Below is a small trained network, with its code and all its weights. Each question gives an input and a target symbol and asks what happens when units are switched off, that is, made to give their printed mean instead of their output.

import numpy as np


def w(rows, s, z=0):
    codes = np.array(rows[::2]) - 128.0
    scale = np.full(codes.shape[1], s)
    scale[-1] = z or s
    return codes * scale


def norm(h):
    return h / np.sqrt((h * h).mean(-1, keepdims=True) + 1e-5)


def f(y):
    return np.maximum(y, 0)


def softmax(a):
    e = np.exp(a - a.max(-1, keepdims=True))
    return e / e.sum(-1, keepdims=True)


def log_softmax(a):
    a = a - a.max(-1, keepdims=True)
    return a - np.log(np.exp(a).sum(-1, keepdims=True))


def net(x, mask):
    ids = ['αδζηθξσ'.index(c) for c in x.split()]
    T = len(ids)
    res = E[ids] + P[:T]
    r = norm(res)
    for j in range(2):
        rows = slice(2 * j, 2 * j + 2)
        q, k, v = (r @ M[0][rows].T for M in (Q, K, V))
        z = softmax(np.where(np.tri(T) > 0, q @ k.T / 2**0.5, -1e9)) @ v
        o = O[0][rows]
        res = res + np.where(mask[j], z, o[:, -1]) @ o[:, :-1]
    y = f(norm(res) @ A[0][:, :-1].T + A[0][:, -1])
    res = res + np.where(mask[2:10], y, B[0][:, -1]) @ B[0][:, :-1]
    return log_softmax(norm(res)[-1] @ U[:, :-1].T + U[:, -1])


Q, K, V, O, A, B = {}, {}, {}, {}, {}, {}
E = w([
[143,130,86],'α',
[205,117,141],'δ',
[142,254,83],'ζ',
[90,96,129],'η',
[132,84,85],'θ',
[84,124,141],'ξ',
[84,130,184],'σ',
],0.0083)
P = w([
[145,117,145],'0',
[32,75,35],'1',
[98,55,156],'2',
[38,146,254],'3',
[137,108,98],'4',
[172,78,188],'5',
[78,127,109],'6',
[120,112,128],'7',
[152,132,208],'8',
[135,102,153],'9',
[146,73,120],'10',
],0.0046)
Q[0] = w([
[207,154,202],'h1',
[87,249,149],'h1',
[67,57,254],'h2',
[100,206,163],'h2',
],0.0085)
K[0] = w([
[83,212,59],'h1',
[106,38,12],'h1',
[121,255,90],'h2',
[110,90,23],'h2',
],0.0088)
V[0] = w([
[111,56,202],'h1',
[45,144,134],'h1',
[92,5,117],'h2',
[61,122,112],'h2',
],0.018)
O[0] = w([
[77,41,153,254],'h1',
[102,102,44,85],'h1',
[251,131,155,212],'h2',
[179,100,83,90],'h2',
],0.014,0.0052)
A[0] = w([
[120,146,117,21],'n1',
[74,79,103,116],'n2',
[110,105,66,247],'n3',
[213,197,100,250],'n4',
[123,144,119,29],'n5',
[144,144,105,120],'n6',
[139,89,119,69],'n7',
[112,250,115,49],'n8',
],0.016,0.0011)
B[0] = w([
[149,127,125,133],'n1',
[112,185,117,201],'n2',
[106,169,131,171],'n3',
[114,196,79,254],'n4',
[140,123,131,132],'n5',
[105,130,138,149],'n6',
[92,100,156,187],'n7',
[251,138,122,193],'n8',
],0.033,0.0056)
U = w([
[110,141,123,1],'α',
[170,66,114,116],'δ',
[169,147,138,91],'ζ',
[99,58,60,225],'η',
[130,151,254,194],'θ',
[80,169,114,161],'ξ',
[59,122,105,135],'σ',
],0.008,0.0037)

Each question gives the input, a string of symbols that net reads in full, and the target symbol t.
The units are the heads (2 rows each of Q, K, V and O) and the neurons (one row each of A and B). Each row of codes is followed by its name. A weight is (code - 128) times the scale printed after its matrix; where a second scale follows, it is the last column's (O, A, B and U).
mask holds one flag per unit, heads first, then neurons. A switched-off unit (its flag False) gives its mean, the last column of its rows in O or B, instead of its output. The means were averaged over made-up inputs and are rounded, as every weight is.
A unit's drop is (log p(t) with every unit on - log p(t) with that unit switched off) / (log p(t) with every unit on - log p(t) with every unit switched off).
The circuit of an input: a set's keep is (log p(t) with only the set's units on - log p(t) with every unit switched off) / (log p(t) with every unit on - log p(t) with every unit switched off). Starting from all 10 units, units are removed one at a time, each time the one whose removal leaves the highest keep (on an exact tie, the one counted first), for as long as the keep stays at least 0.8.
circuit, biggest first: the units of the circuit, biggest drop first
k most important neurons: the k neurons with the biggest drops, biggest first
heads that matter: for each layer, one digit per head in row order, 1 if its drop is at least 0.15 and else 0, layers parted by /
drop of u: that unit's drop, to one decimal
input δ σ ζ ζ ξ δ δ θ, target θ: circuit, biggest first => (h1, n4, h2)
input η δ η ξ δ, target δ: circuit, biggest first => (h2, h1)
input δ δ δ η δ δ ξ, target θ: heads that matter => 10
input ξ ξ δ, target η: heads that matter => 11
input δ δ ξ α δ δ η, target θ: heads that matter => 10
input η θ δ θ δ ξ δ η δ δ η, target θ: heads that matter => 00
input δ σ δ ζ θ, target θ: 2 most important neurons => (n4, n8)
input δ δ δ δ δ, target θ: drop of h2 => 0.1
input δ α δ ξ α, target θ: drop of n8 => 0.1
input ξ α α ξ θ δ, target η: drop of h1 => 0.7
input ξ η δ ξ ξ θ, target η: most important neuron => (n4)
